[[110 108 110 107 108 113 148 114]
 [150 128 149 146 146 149 149 149]
 [103 115 106 107 108 107 109 105]
 [153 147 147 147 146 144 146 143]
 [105 117 106 105 107 111 118 104]
 [106 113 105 105 106 109 109 107]
 [149 149 147 150 148 146 132 149]
 [151 108 152 151 149 148 114 105]]
Rows and columns are numbered from 1.
The entry just right of the smallest entry -> 115
The entry directly below 144: 111
The entry at row 1, column 2 -> 108
Give the entry at row 2, column 2.
A: 128
The entry directly above the smallest entry is 150
The entry in the bottom-left corner is 151
The entry directly below the largest entry -> 105
The entry in the bottom-right corner is 105
Give the entry in the top-right corner.
A: 114
Give the entry at row 3, column 1.
A: 103
Give the top entry of the column that holds the largest entry.
A: 110
The entry in row 1 and column 3 is 110
The entry just left of 143 is 146

Questions about the grid below.
1) Report the entry just left of 110.
2) Report the entry just right of 133.
[[146, 138, 124, 104, 123, 132, 121, 131, 122], [131, 137, 134, 122, 131, 124, 129, 118, 121], [129, 130, 130, 127, 129, 127, 128, 125, 126], [136, 143, 137, 119, 135, 122, 130, 110, 117], [145, 134, 130, 119, 132, 128, 129, 115, 128], [145, 134, 130, 119, 132, 128, 129, 115, 128], [135, 138, 127, 111, 125, 129, 123, 131, 120], [144, 133, 129, 119, 130, 129, 129, 118, 129]]
1) 130
2) 129

[[118 128 143 101]
 [119 120 154 117]
 [131 111 108 129]
 [138 125 101 142]
 [121 136 131 113]
 [125 123 122 111]]
Counting starts at 1.
Which number is the entry at row 1, column 1? 118
The entry at row 1, column 2: 128
The top entry of the column that holds the largest entry -> 143
Which number is the bottom entry of the column that holds the largest entry? 122
The entry in row 2 and column 2: 120
Which number is the entry in row 3 and column 1? 131
The entry just left of 122 is 123
The entry just right of 108 -> 129
Which number is the entry directly below 120? 111
Which number is the entry just right of the largest entry? 117
